Each row was made from one path, in order. Every step used is in the known rows, and no mark comes twice. Write each row's path.
Each row is shifted at random along 8 fixed directions that mean nothing.
Known rows
dafuz -> vedudo -> guri -> suvom -> lepo -> repabo: [-180  -70  -26   48  -26  201   25  164  193  178 -265  105 -193 -215
 -159  207  280 -243   70   41  -57  293  -17  -41 -304 -212 -228  100
   39 -223   62 -245  309  216   -6  220  447  250  -70  -33  -88  -93
 -126 -124   78]
suvom -> remif -> lepo -> zeda -> guri -> repabo -> vedudo: [-462 -267 -422   90  233 -164  -13  -47   46 -261  -45 -160  117  178
  362  -97   93   51  182 -118  250  366  124  338 -741  268 -123  131
 -321  208  473  110 -179 -186  -45  291 -245   -2 -125 -185  112 -242
  -17  136   36]
repabo -> zeda -> suvom -> lepo -> guri -> remif: [-144 -384  238 -306 -248 -236  -13  -38  225   74  -90  145  -64 -323
    3   63   -2  -48 -126  -84 -120  -95 -300 -360  517   61  -34  135
  269  -97 -124 -173 -108 -330  326 -627  -22  126  222  142 -237  471
  -71  -68   33]
lepo -> repabo -> vedudo -> guri -> suvom -> remif -> zeda: [-202 -180 -157  -47  297    7 -118 -175   48 -299  220 -175  376  111
  115  225 -228  393 -225  -56  -70   77   30  -73 -247   26   44   34
 -136 -140  161  -63  -92 -150 -153 -130 -390  102  157   75   74  330
  267   16   33]
vedudo -> guri -> zeda -> repabo: [ -30 -216  367 -347 -150 -194   25   80  118  114 -223   48  -74 -484
  -98 -108 -345  -63 -153   30 -265   37 -155 -297   27  -89  132  174
  -32  172  492    5  410 -164  451 -502  131  606 -166  129 -313  365
  106  205   -9]
dafuz -> vedudo -> guri -> remif: [-537 -228  280  143  477  532 -237  -44   13  -10 -128 -255  167 -294
   69  246 -248  124  148 -237   94  229  116 -276 -499 -205 -335  -87
  -22 -216 -169  -35  -59  -28 -330  237   94  268  221 -157   74  309
  486 -357  151]
remif -> suvom -> lepo -> repabo: [  41 -270  -48 -244  -76 -199  -70   35 -190 -296   44  -20    2 -126
  372  -42 -192  114 -191    4  181  261  271  445  -71  -20    2  428
 -467  136  313  176  454  -59  549  376 -339   -6  -36 -109 -211  228
  249  204  311]
repabo -> zeda -> guri -> remif -> lepo -> dafuz -> vedudo: [-269 -214 -352  151  263   37  178  136  106  -39 -304  174  253  -46
  107   72   63 -190   34    0   17  -40   45  160 -270  299 -260  -81
 -196  199 -159   99 -192 -187  -47  175  200  407  232  -20 -222 -418
   87   10   41]
guri -> zeda -> lepo -> dafuz -> vedudo: [ -63   34 -189 -129  -94  211  196  176  345 -156 -450  185   65 -243
    0   87  328 -422   43  -69  182 -118  -37   62  -91  164 -179   35
   -9  252  122   52  198   32  -34  -28  548  739   46   44 -352 -610
  -28 -226  -14]
lepo -> remif -> zeda -> suvom -> guri: [  -9 -312 -104   87 -354 -644 -105  269  179   42  133  378  300 -277
  -70  -92 -272  160 -396 -119 -474 -458 -209 -372  434  -19   12  -20
  222   -6 -129   73  -23 -246  144 -829 -133  469  257   23  -75  306
  -92   12  155]
guri -> suvom -> lepo -> zeda -> repabo: [-235  193 -146  192 -108 -185  261  360  334   65 -201   36 -483  203
  -34 -124  418 -213   70   57   25  164 -188 -289  239 -417  -31 -175
  219 -494  -55 -396  116  392 -305 -122  567  213 -337  221  -18 -371
 -461  132   -3]
dafuz -> vedudo -> zeda -> suvom -> remif -> lepo -> guri: [ -19 -316   86 -188   17 -217 -360 -160   21  -73   12   52  205 -227
  305  199 -245   89 -140   18  -20   27    2   19  -58  -98  -71   98
 -309   60  104   40   -2 -256   44 -102 -226   92  183 -151  -47  145
  286 -133 -255]
remif -> vedudo -> guri -> suvom -> lepo -> repabo -> zeda: [ 417  136  148 -116 -219  422  178   21  242  -40 -180  123   44 -169
 -396  141   75 -151 -182  221 -236  265 -119 -164  -24  -58   12  282
  142  -86  431 -465  555   66  164 -162  210  446 -117  239 -323  111
    6   69   -6]
dafuz -> vedudo -> guri -> suvom -> lepo -> repabo -> zeda -> remif: [ 171   -4  189  214   77  220   16  -61   26 -128   24   16  -24  -23
   98  192 -155  -59 -244  117  106  226  219   92 -145 -350  -74  109
   -7   -3    0   36  151   30 -166 -163  -81  231 -163 -154   28  250
  320   -7   75]
zeda -> vedudo -> guri -> remif -> suvom -> lepo: [-256 -312  -97   32 -161 -463 -140   52   83 -137   37  155   44 -346
  304  134  -29  -46 -119 -144  104   -9  -99   66  235  -25 -231   27
   74   -5   64 -193  -28   27   62  -58   71 -186   12  -37  -26  310
  -64 -127   24]
lepo -> remif -> suvom -> guri: [ -95  248 -132   72 -313   63 -158  122  267 -499  268   44  418  -86
    4  149  101  105   57 -255   82  -89 -239 -602  129 -144 -138 -106
  285 -110  132 -290  193  126 -465 -127   28  331   35    0   72 -330
  183 -173  156]
dafuz -> vedudo -> zeda -> repabo -> suvom -> lepo -> guri -> remif: [-258 -303  145    8   24   74  -36  -86   82    2  -22   45  -68 -228
  -46  146    8  -32  -19  -79 -218   86  -97 -316   20 -115 -105  -64
  248 -375 -350 -308 -137 -164  -58 -357  -74  184  147    4  -58  357
   32 -109    4]
dafuz -> vedudo -> zeda -> lepo -> suvom -> guri: [-189  -73 -522  444 -450 -261 -144  109 -129 -560  381  287  389  -58
  180   98   -5 -229 -151  -69 -130   79  292  188 -549  -28 -133 -151
 -115  -25   98   93  202 -131 -529   82 -441  424   81 -417  449 -449
   81 -198  285]
dafuz -> vedudo -> guri -> suvom -> remif -> lepo -> zeda: [  43   76  -44   19  135  156  -19  201  201   75  -54  -60  -47  -65
  -11  220   16   50 -176  214  -51  -64 -137 -459  347 -372 -144  -89
  365 -539  -18 -528   99  269 -273   74  391  194  -22  253 -156  -52
  102 -210 -101]
remif -> lepo -> zeda -> suvom -> guri: [  48  -20  -87  302 -117  -22 -196  186 -137 -185   46  209  218 -286
   -9   28 -325  437 -191  -15 -246  159   59 -174 -116  -84 -223  216
  147   22  204 -116  455   -5  -18 -252 -241  437  226 -135   94 -102
  285  -76  383]
remif -> vedudo -> zeda -> repabo -> suvom -> lepo -> dafuz: [ -29 -337  214  246  205 -184  182  119 -230 -235  -96  245  -70 -113
  225 -213 -350  135 -343   96  -76 -105  321  472  233  -89 -268  233
 -587   -7 -443  274   89 -161  265 -134  -18  121  125  195 -389  320
   10  265  319]
guri -> repabo -> suvom -> remif -> vedudo: [-314  -72 -245  295  195  490  -18 -142  169 -255 -337 -197  168   24
   69 -188  332  333  326 -460  276  842   85  444 -667  465  -80  113
 -115  -10  407  -38  -16  -91   19   77 -223  209  170   -8  146 -500
   91 -213  457]
dafuz -> vedudo -> zeda -> remif: [-205 -195 -109  273   51  -33  -87   -7  105 -230  121   63  227  -99
  168  -47 -302  -93 -227  -35  127  249  424  610 -414  -54   13   45
 -227  169  219  475  168 -170 -148   30 -386  424 -184 -310  302    0
  283 -240  318]
lepo -> dafuz -> vedudo -> guri -> suvom: [-150 -197   92 -174 -227   14 -144  -90  -23 -499 -247   97  170 -381
  375  389 -118 -140   99 -212  106 -222  -83  -84   62  124 -289  -77
   14  243  306  208  151 -271  137 -231  444  343 -317   63 -149  156
  248 -214 -158]
lepo -> zeda -> guri -> remif: [-659 -394 -134  -77  245 -106  -96    8  261  108  -75   82  196 -201
  -41   -3  -80  165   36  -93    5  244   29  -92 -203  218  -19  291
  141   58   71  139 -141 -436   89   38 -280  163  163  -91  165   97
   98 -109  506]
suvom -> lepo -> remif -> zeda -> guri: [-488 -214 -230   38  377 -462  -98   57  363  145   99  158  191  147
   62   53   -7  174 -155  -46    3    6  -49  -97 -162 -122   70  -37
 -126   -1  -55   79 -401 -236 -397 -108  -29    6  240 -121  272   43
  -39   80 -105]
guri -> suvom -> lepo -> remif -> zeda: [  61  -25    7 -294   20 -133  187  -22  139 -333  133  -97   64   75
   92   93   15  402 -265 -152  -17   58 -293 -250  416  156  164  -61
  249 -231  274 -356   23  -59  188 -537 -156  197  371  294 -207  177
  145  151    6]
repabo -> zeda -> suvom -> lepo -> remif: [-232 -198   56   88 -126 -249   68    6  -67 -268  109   41   -6    7
   47 -111   87  405  -85 -245    3  428  -97   56   84  283 -148  142
   11 -128  150 -203 -103  -94  300 -275 -482   47  414   24  -81  -10
   72  131  524]
repabo -> zeda -> guri -> suvom: [-240    1 -127  -37  -65  167 -124 -109   54 -467  -95  128  127  -65
  204  266  -99  203   81  -98  108  204   26 -101  -84  100 -138  129
  104  196  485   95   93 -229  -94 -280   82   63 -188   90  170   61
  339  -32   25]
suvom -> remif -> lepo -> dafuz -> vedudo -> zeda -> guri: [ 257    7    6  -91 -109    5   -9  -17  119 -132  -77  147 -100 -230
  -38   -4  248 -207  -75  176  283  170  165  317 -423  198   56  118
 -206  461  325   22  389 -193 -108  453 -175  392 -183 -206   21 -866
  327 -158  342]
remif -> zeda -> vedudo -> guri -> suvom: [  99 -238  178  154 -567 -341   -8  311   58  -23 -130  167 -269 -529
   -2  109   51 -269 -239   -2 -130 -386  -87 -280  337 -120 -176 -298
  206 -142    8  -77   -8  -87  170 -398  600  165 -411  310 -178   97
   23  -32   73]
repabo -> suvom -> lepo -> guri -> zeda -> vedudo -> dafuz: [-352  -11  107  -46  -60  -35  222  116  -84 -578 -228  218  113 -293
 -111  131   82  218  134 -266 -239  165 -344   38 -431  439 -326  198
   33  114  531  -12   90 -122  303 -349  153  369   51  168 -103  -61
  -82   14 -123]
repabo -> zeda -> lepo -> guri -> remif: [ -86 -277  302 -174  -74  -74  -32   74  224  -14   53  -77 -275 -137
  195   82   38 -283 -200   36  191 -230   41 -457  485 -429   33  -32
    5 -358 -496  -72 -218 -133 -126 -192   60  -17  145  105 -183  335
  166  -44   32]
dafuz -> vedudo -> zeda -> repabo -> suvom -> lepo: [-361 -382 -434  209  -70 -421  -57   25  -93 -188  -35  401  203  -84
  262  -12 -302   77 -113  -74 -394   68   43  320  -87   62 -166   14
   26 -150  207  -43  -26 -111  115 -541 -160  254   44  -93   82  542
 -241  -30 -219]
remif -> zeda -> lepo -> suvom: [-272 -199 -162  138 -256 -417 -350   32   32 -176   21  233  180 -178
  309 -118  -46   -7 -240   10   50  153  375  492 -360  -52 -135  274
 -318   57  269  452   56 -133  -60 -259 -406  120  186 -251  113   -7
  -17 -211  309]
suvom -> lepo -> zeda -> vedudo: [  -7 -131   83  150  106 -172   68  412   73  -22 -103   25  -62  -26
  156 -111 -236  204 -395 -123    6  -95   87  107  244 -436 -102   76
 -224 -242  -28  -23   40  203   23   -8  482   99  -58  129 -194  385
   14  106 -173]
guri -> remif -> lepo -> dafuz: [-179   59 -175   22 -148  177  151  139  184 -382  -28  152   77 -243
  205  -23  206 -335  -60   91  211 -233   47 -271  141 -150 -217  101
  -13 -450 -159  -64  241   44 -307 -216   95  401    1  275 -316 -432
  147  -64  275]
dafuz -> vedudo -> guri -> remif -> suvom -> lepo -> zeda -> repabo: [  53   94  -38  144   36   42   29   21  -88 -240  -23 -142 -181  -58
  142   35   86    6  -12   49   40  301  100 -113 -249 -307  -21   16
   80 -277    5 -404  357  233 -187  244 -104  279 -360 -121  -20 -216
  109  121  180]
zeda -> remif -> lepo -> guri -> repabo: [-203 -168   34  -71 -156   89  -26  183   52  148  -43  -46 -228 -371
   82  -52   42 -321  -33  137  -88  169  -22 -344 -258 -231  -33   41
  139 -349   67 -121   63  -10   63 -131   51  195 -110  143  -75  -82
  172  100   44]
remif -> suvom -> lepo -> dafuz -> vedudo: [-243  192  -20  210  430  577  133  154   -3 -255 -424  -77   68   34
   93  116  153  195  246 -208  344  324   29  244 -346  126 -529  -54
 -270  248  -31  -77  103  281 -198  468  581  334  268   27 -220 -612
  215 -155   79]
dafuz -> vedudo -> guri -> remif -> lepo -> zeda: [-221  -44 -197   84  134  -71   62  100  119  -75 -179 -147  -57   90
  104  171  259   -1  104   74  251  482  -81  134 -245  242 -150  -36
   74  -10  374 -272  184  -36   -5  533   16  155  133  -86   12 -624
    1 -102  219]
repabo -> zeda -> lepo -> suvom: [ -81 -176 -102  170 -510 -598 -166  103 -148 -459  142  146  -87  156
  569 -180   60 -251 -268   21  301   19  406  573   -8 -114 -119   41
 -538   69  123  508  -72 -145  -71  -81 -329 -107    0 -189   38  -84
   -9  -13  201]

Which path is each row?
[ -61 -199   10   34 -383 -361  -87  101  -73 -129  -93  226  -57 -380
   86  -33  230  -75 -154  -44  -99   62    2   51 -162  203 -155   -7
  166    2  197  -25 -122 -169  245 -491  -46  317  215  -27 -145 -184
   35 -105  297] => dafuz -> vedudo -> guri -> remif -> zeda -> lepo -> suvom
[ 169   59  -15  452 -341  -34    3   92 -244 -399 -182  141 -287   16
  143 -191  214  -39   33   70    1  178  217  300 -335   54 -236 -113
 -118 -125   93   -3  219   47   -1 -296 -159  356 -272    3 -201 -487
   64   65  239] => remif -> lepo -> dafuz -> vedudo -> zeda -> repabo -> suvom
[-106 -654  127  173   81 -671  -86   -6 -254 -169  -12  -75   84  -93
  441  -99 -330   81 -175 -171   24  -12  161  379  -62  130    3 -172
 -590  171  -36  295 -313 -549  411  188 -138   38 -135  -95  -22  329
  100  220  129] => lepo -> zeda -> repabo -> suvom -> remif -> vedudo -> guri
[-255 -207  -21  255 -324 -208 -112  -54  325   21   87  140  126 -227
 -170  122  281 -164  -72  -67  -12  319   21   82 -249   70 -169  132
   43 -151   39 -200   63  -47 -199   98 -395   40   72 -212  121 -161
 -225 -223  487] => repabo -> zeda -> vedudo -> guri -> suvom -> lepo -> remif
[-374   64 -243  376  273  174  103   92  250 -140 -217   30   93  163
  145  195  241 -254   40 -104  313   67  116  327 -220 -121 -414 -209
 -247   93 -386  122  -98  214 -629  328  468  183   67 -133    3 -461
  -96 -239 -100] => guri -> zeda -> remif -> suvom -> lepo -> dafuz -> vedudo
[-258 -140  256  -92  244 -116 -125   64  335  313 -249   86 -221  -38
  -55  188  207  -33  -74  -45  -59  149 -194 -161  -33 -413 -155  214
   -5 -268 -146 -105   86  206  -53 -251  378   55  163  -52 -193  409
 -214  -77 -184] => vedudo -> guri -> remif -> zeda -> suvom -> lepo -> repabo
[-390  -73  183   -7 -120   35 -224   73  258  160 -129  -73   11 -261
  -99   94  277 -355   52 -109  -79  172 -207 -240 -707 -144 -136   10
   73 -153  216  -33    8   97 -300  -25  189  225 -205  -41   16  -69
  -81 -203 -101] => lepo -> suvom -> remif -> zeda -> vedudo -> guri -> repabo
[ -77  144  -89  -33 -263 -205  616  420    2 -641  -31  101 -421  -53
  -11 -123  643 -254  184 -123  -14 -444 -431 -479  235   93 -243 -284
  323 -479  -89 -417 -266  169  116 -282  661  250 -419  519 -370 -390
 -267  253  -81] => zeda -> guri -> remif -> suvom -> lepo -> repabo -> vedudo -> dafuz
[-324 -337 -462  239  150 -252  176  231 -115 -146 -142  153   47   98
  397  -17  116 -255  -31  -60    2 -330   59   81  -60  124 -259 -347
 -199 -121 -498  154 -555 -144 -103   30  248  195   75   82 -212 -283
   56  120 -119] => zeda -> guri -> repabo -> suvom -> remif -> lepo -> dafuz -> vedudo
[ 307  112  184 -216 -373   42  270   22  535 -307  -61   51 -215   -8
 -180  -42  505 -391 -148 -177  -81  -37 -379 -134  474  -50  230 -220
  414 -473  238 -434  216  102  -37 -607  450  413 -277  384 -326   -3
 -273 -143 -304] => guri -> repabo -> suvom -> lepo -> remif -> vedudo -> zeda
[ -75  127  102  104 -136  195  231  274  339 -153 -166  312 -156 -363
 -340  -30  418 -474  -52  244   52   -2   50 -128 -232  -32 -260  317
  -25   50  -33 -130  372  138 -167   37  314  584   -5  201 -324 -761
 -131  -51  546] => suvom -> guri -> repabo -> vedudo -> zeda -> lepo -> dafuz
[ 205 -129  325   97 -168  326  -42  152 -270   96   33 -149 -504 -371
  -32  -48  -68 -232 -268  218 -169  177  274  -56 -293 -447 -118   14
  -54 -381 -322 -212  341  188  -29  242  -51  114 -194   40 -112   56
  308   29  152] => dafuz -> vedudo -> zeda -> suvom -> lepo -> guri -> repabo
[ -43 -136  347 -315  666  220  246  -25   54 -446 -288   50  255 -189
  261   20 -465  370  -84 -253 -135  -30  -98  144  102  -31  -28  432
 -188    0  203  291  104  -94  469 -418  170  370  112  199 -337  855
  184   73 -296] => suvom -> lepo -> repabo -> zeda -> remif -> vedudo -> dafuz
[-187    0  428  -98  254  243  108  110 -129 -373 -343  -50 -173 -303
   82  -67  -49  236  225 -142  -29   75 -114   67 -427   77 -449  332
 -186   89  252  103  183  124  284  -81  209  254  -63  116 -296  124
   -1  -57  -57] => zeda -> suvom -> lepo -> guri -> repabo -> vedudo -> dafuz
[-126   52  236   86   44 -127  148  352   98 -229 -156  170   19  -99
   24    0   11 -174  -79  -46 -227 -289 -208 -107 -158 -173 -279   66
 -138 -159  -39  164  -10  210 -132 -155  311  181  -33  143 -248  149
 -169  -27 -313] => remif -> lepo -> suvom -> guri -> repabo -> zeda -> vedudo -> dafuz
[ -99 -156 -259  268 -169 -257  -39   -6  420  153  130  -60    5  -20
 -133   87  359 -476 -225  197   74   28  156  155 -467 -137   56 -136
  -79 -258 -156 -130  166  -39 -557  247 -323  169  -94 -245  182 -299
 -313 -220  209] => suvom -> lepo -> repabo -> vedudo -> guri -> remif -> zeda
